Look-ups in named tables: a row name and a column name give one cell, copied from the table.

ladopum:
,miminol,zed,tuf,mamafil,kurokel,pipeki,nuv,sas
zonida,55356,58563,29945,72355,60210,67910,46827,53907
nako,78424,45550,37084,80390,44151,59108,49050,66812
rikulu,62450,13815,39061,71589,77207,72452,40044,31175
neriguf,50877,29439,27719,79896,67295,73323,33063,42781
tir,38027,98750,80243,38759,67019,62230,52666,3014
bet,51771,41354,60204,77570,71406,35223,55849,69014
zem,64303,44552,50663,17707,62215,46727,75135,64078
nobiza,51682,47078,50939,76385,57910,17679,47826,84310
mam,89355,70506,37370,73439,44346,55740,75209,59575
luv,41665,29260,30894,73164,37914,53278,43130,93647
zela,53045,42868,75384,55556,43771,53481,58256,68457
bok,52682,51776,31628,74532,85645,72855,45555,15428

What is the tuf of bet in ladopum? 60204
What is the miminol of nobiza in ladopum? 51682
What is the tuf of rikulu in ladopum? 39061
What is the mamafil of tir in ladopum? 38759
What is the sas of neriguf in ladopum? 42781
What is the pipeki of zem in ladopum? 46727
What is the zed of neriguf in ladopum? 29439
What is the zed of rikulu in ladopum? 13815
What is the sas of luv in ladopum? 93647
What is the nuv of neriguf in ladopum? 33063
What is the mamafil of zonida in ladopum? 72355

Table vubudan
columns: mag, sipa
kesur: [79, 8]
paz: [72, 30]
senun: [14, 77]
fanev: [34, 68]
metipem: [80, 9]

What is the mag of paz in vubudan? 72
What is the mag of metipem in vubudan? 80
What is the sipa of kesur in vubudan? 8
What is the sipa of paz in vubudan? 30
What is the mag of fanev in vubudan? 34
What is the sipa of metipem in vubudan? 9
What is the mag of senun in vubudan? 14
What is the mag of kesur in vubudan? 79
What is the sipa of senun in vubudan? 77
What is the sipa of fanev in vubudan? 68

Table fim
         ditave  feb  mafe
bivirim     2.2  3.5   2.2
vulako      3.2  1.9   4.4
gofazoz     2.5  1.7   3.2
mef         1.6  2.2   4.1
fupe        4.7  0.7   2.4
dav         3.7  1.4   3.0
sedov       1.8  0.9   0.4
durekel     2.9  3.0   3.4
fod         2.2  1.5   7.5
nununiz     6.1  2.9   2.5
lasamen     3.2  4.3   3.9
diru        7.3  2.3   1.4
val         6.7  3.3   0.9

bivirim, feb -> 3.5
gofazoz, feb -> 1.7
sedov, feb -> 0.9
val, feb -> 3.3
durekel, ditave -> 2.9
dav, ditave -> 3.7
gofazoz, ditave -> 2.5
fod, feb -> 1.5
lasamen, ditave -> 3.2

Table bevaze
fields: vofep, sul, mupaf, kul, vof, tusuri, zir, gal, nosi, vovo
veze: [44, 37, 52, 34, 14, 55, 31, 10, 30, 21]
futoz: [42, 38, 53, 34, 4, 54, 28, 5, 30, 18]
rak: [46, 43, 43, 38, 2, 53, 23, 14, 42, 25]
furopul: [45, 45, 21, 50, 78, 36, 45, 86, 63, 75]
mufoze: [40, 36, 55, 33, 9, 54, 31, 6, 27, 18]
kod: [41, 36, 55, 33, 6, 53, 30, 8, 30, 20]
zenivu: [40, 37, 54, 33, 3, 54, 28, 5, 27, 15]
velamib: [43, 44, 22, 49, 78, 36, 46, 85, 61, 74]
mozuveb: [48, 45, 22, 49, 80, 38, 45, 84, 65, 77]
tipozo: [37, 35, 56, 32, 3, 54, 30, 4, 24, 13]

sul of mufoze: 36
tusuri of zenivu: 54
vovo of mozuveb: 77
tusuri of kod: 53
gal of mozuveb: 84
mupaf of zenivu: 54

loru:
         botini  luko  reti  vatesu  tedumom  gosege  bupodef  movud
bunozel     120   172   188     159      182     147       96    130
lubonen     121   171   186     159      180     147       98    131
gaz         133   161   171     157      165     147      122    141
benu        183   125   106     137      117     151      207    171
zevirol     129   164   174     155      172     149      114    136
fel          99   185   211     166      203     146       62    117
pusego      193   119    97     135      106     152      224    176
marut       125   167   178     158      175     147      107    136
nazele      184   125   107     139      112     152      211    171
sedod       190   120   101     135      112     151      220    173

What is the vatesu of bunozel in loru?
159
What is the luko of fel in loru?
185
What is the vatesu of pusego in loru?
135
What is the reti of marut in loru?
178
What is the botini of marut in loru?
125
What is the gosege of bunozel in loru?
147
What is the bupodef of nazele in loru?
211
What is the reti of zevirol in loru?
174
What is the gosege of nazele in loru?
152
What is the botini of nazele in loru?
184
What is the movud of marut in loru?
136
What is the tedumom of sedod in loru?
112
What is the luko of nazele in loru?
125
What is the gosege of lubonen in loru?
147
What is the gosege of pusego in loru?
152
What is the movud of pusego in loru?
176
What is the bupodef of pusego in loru?
224
What is the luko of pusego in loru?
119

Table vupulof
       zafeg  puru  sal  koz  gir  pumegob  vutafe  dud
maf      149   146   55  152  121      190     112  144
poda     207    33  182  152  117      244     178  119
gilun    155    20  153   57  168       71      36   80

What is the puru of poda in vupulof? 33
What is the zafeg of maf in vupulof? 149
What is the gir of maf in vupulof? 121
What is the koz of gilun in vupulof? 57
What is the sal of maf in vupulof? 55
What is the dud of poda in vupulof? 119

fut.csv
,fezivok,totoluk,rubivok,sezap,muk,kanunim,banane,navoso,maso
dapi,39.897,62.874,36.952,8.534,58.740,36.014,8.273,28.147,18.609
sitifuf,51.643,25.299,56.003,84.090,41.514,49.109,89.963,70.972,82.450
zed,40.721,59.935,37.727,8.421,58.953,34.695,12.336,32.787,20.965
foved,40.945,61.314,37.608,6.138,59.200,34.331,7.673,28.476,16.951

dapi, muk => 58.740
foved, sezap => 6.138
sitifuf, totoluk => 25.299
dapi, sezap => 8.534
foved, banane => 7.673
foved, fezivok => 40.945
zed, sezap => 8.421
sitifuf, sezap => 84.090
zed, maso => 20.965
sitifuf, muk => 41.514
sitifuf, kanunim => 49.109
sitifuf, rubivok => 56.003
dapi, fezivok => 39.897
zed, kanunim => 34.695
zed, muk => 58.953
dapi, maso => 18.609
dapi, rubivok => 36.952
Which row has the largest maso? sitifuf

